Here is a tiny trained network, its code and every weight. The questions are about switching its units off for an input and a class, where a switched-off unit gives its printed mean instead of its output.

import numpy as np


def w(rows, s, z=0):
    codes = np.array(rows[::2]) - 128.0
    scale = np.full(codes.shape[1], s)
    scale[-1] = z or s
    return codes * scale


def f(y):
    return np.maximum(y, 0)


def log_softmax(a):
    a = a - a.max(-1, keepdims=True)
    return a - np.log(np.exp(a).sum(-1, keepdims=True))


def net(x, mask):
    res = np.array(x, float).reshape(1, 7) / 4 @ E
    y = f(res @ A[0][:, :-1].T + A[0][:, -1])
    res = res + np.where(mask, y, B[0][:, -1]) @ B[0][:, :-1]
    return log_softmax(res[-1] @ U[:, :-1].T + U[:, -1])


A, B = {}, {}
E = w([
[130,128,131,122],'x0',
[147,78,202,60],'x1',
[132,128,131,131],'x2',
[126,127,125,122],'x3',
[102,176,49,187],'x4',
[254,28,64,85],'x5',
[126,127,129,132],'x6',
],0.0095)
A[0] = w([
[43,160,119,132,143],'N0',
[67,181,151,155,254],'N1',
[120,82,47,181,142],'N2',
[163,95,81,69,213],'N3',
[118,181,171,183,243],'N4',
[90,231,251,75,130],'N5',
[60,133,164,135,246],'N6',
[141,116,65,145,208],'N7',
[134,147,203,183,154],'N8',
[48,227,98,152,184],'N9',
[98,141,38,178,88],'N10',
[64,187,109,189,128],'N11',
[120,156,193,122,122],'N12',
],0.011,0.0046)
B[0] = w([
[160,89,119,18,201],'N0',
[146,128,169,74,234],'N1',
[81,157,116,187,174],'N2',
[171,48,2,166,204],'N3',
[157,166,176,60,212],'N4',
[73,133,137,116,246],'N5',
[101,136,253,72,215],'N6',
[119,133,113,234,176],'N7',
[128,134,164,149,177],'N8',
[192,141,117,72,244],'N9',
[185,164,67,151,177],'N10',
[187,109,96,66,216],'N11',
[65,99,175,111,175],'N12',
],0.0085,0.012)
U = w([
[101,163,180,79,219],'0',
[164,104,123,61,86],'1',
[89,81,107,190,253],'2',
[93,178,85,213,8],'3',
[8,113,196,106,25],'4',
],0.011,0.0041)

Each question gives the input, the list of numbers given to net, and the class t.
The units are the neurons (one row each of A and B). Each row of codes is followed by its name. A weight is (code - 128) times the scale printed after its matrix; where a second scale follows, it is the last column's (A, B and U).
mask holds one flag per neuron, in row order. A switched-off neuron (its flag False) gives its mean, the last column of its row in B, instead of its output. The means were averaged over made-up inputs and are rounded, as every weight is.
A unit's drop is (log p(t) with every unit on - log p(t) with that unit switched off) / (log p(t) with every unit on - log p(t) with every unit switched off).
The circuit of an input: a set's keep is (log p(t) with only the set's units on - log p(t) with every unit switched off) / (log p(t) with every unit on - log p(t) with every unit switched off). Starting from the 12 units with the biggest drops (on a tie, the unit counted first), units are removed one at a time, each time the one whose removal leaves the highest keep (on an exact tie, the one counted first), for as long as the keep stays at least 0.8.
circuit, biggest first: the units of the circuit, biggest drop first
top k neurons: the k neurons with the biggest drops, biggest first
drop when u is switched off: that unit's drop, to one decimal
input [-5,-4,5,5,5,-2,5], class 1: circuit, biggest first => N11, N9
input [-5,1,-3,-5,-4,-4,-1], class 4: circuit, biggest first => N5, N12, N10
input [-1,0,5,2,4,-8,-7], class 1: circuit, biggest first => N11
input [3,5,-4,5,0,-2,4], class 4: circuit, biggest first => N9, N11, N10
input [-4,4,-3,-8,-2,-1,-2], class 4: circuit, biggest first => N9, N11, N10
input [1,-1,2,-6,8,-8,5], class 1: top 4 neurons => N11, N9, N0, N10
input [-4,5,-4,-4,-4,-6,7], class 4: circuit, biggest first => N5, N12
input [-4,7,-3,5,-4,-8,-4], class 4: top 2 neurons => N5, N12
input [2,-2,-1,-3,1,-7,-4], class 1: top 4 neurons => N11, N9, N0, N2
input [-8,8,-1,7,3,2,7], class 2: drop when N9 is switched off => 0.2
input [8,8,6,-5,5,3,-1], class 2: drop when N4 is switched off => 0.1
input [0,-8,6,4,1,-7,-8], class 1: drop when N0 is switched off => 0.2
